Here is a tiny trained network, its code and every weight. The questions are about switching its units off for an input and a class, where a switched-off unit gives its printed mean instead of its output.

import numpy as np


def w(rows, s, z=0):
    codes = np.array(rows[::2]) - 128.0
    scale = np.full(codes.shape[1], s)
    scale[-1] = z or s
    return codes * scale


def f(y):
    return np.maximum(y, 0)


def log_softmax(a):
    a = a - a.max(-1, keepdims=True)
    return a - np.log(np.exp(a).sum(-1, keepdims=True))


def net(x, mask):
    res = np.array(x, float).reshape(1, 6) / 4 @ E
    y = f(res @ A[0][:, :-1].T + A[0][:, -1])
    res = res + np.where(mask, y, B[0][:, -1]) @ B[0][:, :-1]
    return log_softmax(res[-1] @ U[:, :-1].T + U[:, -1])


A, B = {}, {}
E = w([
[36,209,89,104],'x0',
[147,106,54,70],'x1',
[208,204,20,177],'x2',
[90,254,253,150],'x3',
[183,131,227,56],'x4',
[201,108,93,22],'x5',
],0.005)
A[0] = w([
[148,100,53,84,87],'n1',
[131,177,88,119,241],'n2',
[248,125,99,185,97],'n3',
[137,121,204,140,16],'n4',
[84,145,152,179,148],'n5',
[175,209,151,176,122],'n6',
[104,156,157,63,36],'n7',
[156,70,136,140,60],'n8',
[140,115,68,181,158],'n9',
[111,163,158,168,154],'n10',
[179,120,74,57,104],'n11',
[150,166,174,128,102],'n12',
[90,90,59,247,94],'n13',
[124,135,146,132,78],'n14',
[205,150,176,128,92],'n15',
[188,138,126,166,56],'n16',
[137,158,193,126,64],'n17',
[114,154,169,131,17],'n18',
[79,132,88,112,106],'n19',
[130,88,177,114,94],'n20',
[151,139,141,118,123],'n21',
[160,134,129,162,43],'n22',
[139,94,93,94,96],'n23',
[177,249,108,127,3],'n24',
[114,89,124,91,54],'n25',
[173,41,102,157,93],'n26',
[122,44,210,118,143],'n27',
[126,118,137,195,154],'n28',
[113,111,124,173,73],'n29',
[196,128,81,108,97],'n30',
[82,108,57,171,87],'n31',
[143,185,142,148,54],'n32',
],0.013,0.0045)
B[0] = w([
[219,207,139,158,232],'n1',
[156,160,57,177,247],'n2',
[64,46,66,197,237],'n3',
[135,125,189,68,179],'n4',
[141,95,2,57,222],'n5',
[158,207,123,67,230],'n6',
[37,74,44,107,178],'n7',
[102,88,161,152,170],'n8',
[94,140,173,195,226],'n9',
[169,123,46,99,218],'n10',
[192,93,39,149,245],'n11',
[109,144,143,90,192],'n12',
[32,154,106,182,244],'n13',
[133,118,146,122,140],'n14',
[39,114,129,116,195],'n15',
[66,95,100,156,158],'n16',
[96,139,160,86,196],'n17',
[145,93,162,106,163],'n18',
[89,161,113,151,178],'n19',
[134,103,147,97,185],'n20',
[99,118,131,125,154],'n21',
[97,108,115,97,138],'n22',
[207,156,111,120,196],'n23',
[82,237,112,81,199],'n24',
[119,130,113,66,161],'n25',
[117,55,143,121,229],'n26',
[122,109,163,22,253],'n27',
[97,137,61,115,189],'n28',
[102,107,72,110,148],'n29',
[167,78,86,145,217],'n30',
[86,168,157,189,210],'n31',
[166,143,124,74,171],'n32',
],0.028,0.0056)
U = w([
[13,144,61,176,139],'0',
[108,120,129,191,74],'1',
[91,174,107,233,116],'2',
[105,178,84,90,246],'3',
[139,2,124,117,160],'4',
[133,141,192,193,25],'5',
[85,118,111,73,2],'6',
[117,120,22,212,163],'7',
],0.0074,0.007)

Each question gives the input, the list of numbers given to net, and the class t.
The units are the neurons (one row each of A and B). Each row of codes is followed by its name. A weight is (code - 128) times the scale printed after its matrix; where a second scale follows, it is the last column's (A, B and U).
mask holds one flag per neuron, in row order. A switched-off neuron (its flag False) gives its mean, the last column of its row in B, instead of its output. The means were averaged over made-up inputs and are rounded, as every weight is.
A unit's drop is (log p(t) with every unit on - log p(t) with that unit switched off) / (log p(t) with every unit on - log p(t) with every unit switched off).
The circuit of an input: a set's keep is (log p(t) with only the set's units on - log p(t) with every unit switched off) / (log p(t) with every unit on - log p(t) with every unit switched off). Starting from the 12 units with the biggest drops (on a tie, the unit counted first), units are removed one at a time, each time the one whose removal leaves the highest keep (on an exact tie, the one counted first), for as long as the keep stays at least 0.8.
units of the circuit, in order: the units of the circuit, biggest drop first
top k neurons: the k neurons with the biggest drops, biggest first
drop when u is switched off: that unit's drop, to one decimal
input [-2,-4,8,4,-2,1], class 0: units of the circuit, in order -> (n3, n24)
input [-7,4,-5,3,5,4], class 4: units of the circuit, in order -> (n24, n20)
input [-5,4,8,7,8,-7], class 3: units of the circuit, in order -> (n6)
input [-6,4,5,0,0,-6], class 0: units of the circuit, in order -> (n11, n13)
input [-3,8,-4,-8,-7,-5], class 2: units of the circuit, in order -> (n1, n31, n9)
input [8,-1,-7,1,0,-1], class 6: top 2 neurons -> (n13, n3)
input [-4,6,-1,-8,-7,-7], class 0: top 3 neurons -> (n13, n26, n29)
input [-6,-5,8,4,0,5], class 0: top 3 neurons -> (n3, n15, n24)
input [6,3,4,0,7,4], class 7: top 3 neurons -> (n11, n27, n2)
input [-5,5,-6,4,-3,0], class 4: top 2 neurons -> (n24, n6)
input [8,2,2,-7,-5,3], class 2: top 2 neurons -> (n31, n9)
input [0,5,-2,-4,3,6], class 4: top 2 neurons -> (n13, n26)
input [2,6,-7,-1,3,5], class 4: top 2 neurons -> (n24, n6)
input [0,-2,6,-6,-4,-7], class 0: top neuron -> (n13)
input [-5,4,4,-2,-7,-6], class 0: drop when n13 is switched off -> 0.3
input [5,-1,-1,-6,-5,2], class 2: drop when n25 is switched off -> 0.0
input [7,-7,-8,-3,6,-2], class 6: drop when n27 is switched off -> 0.1
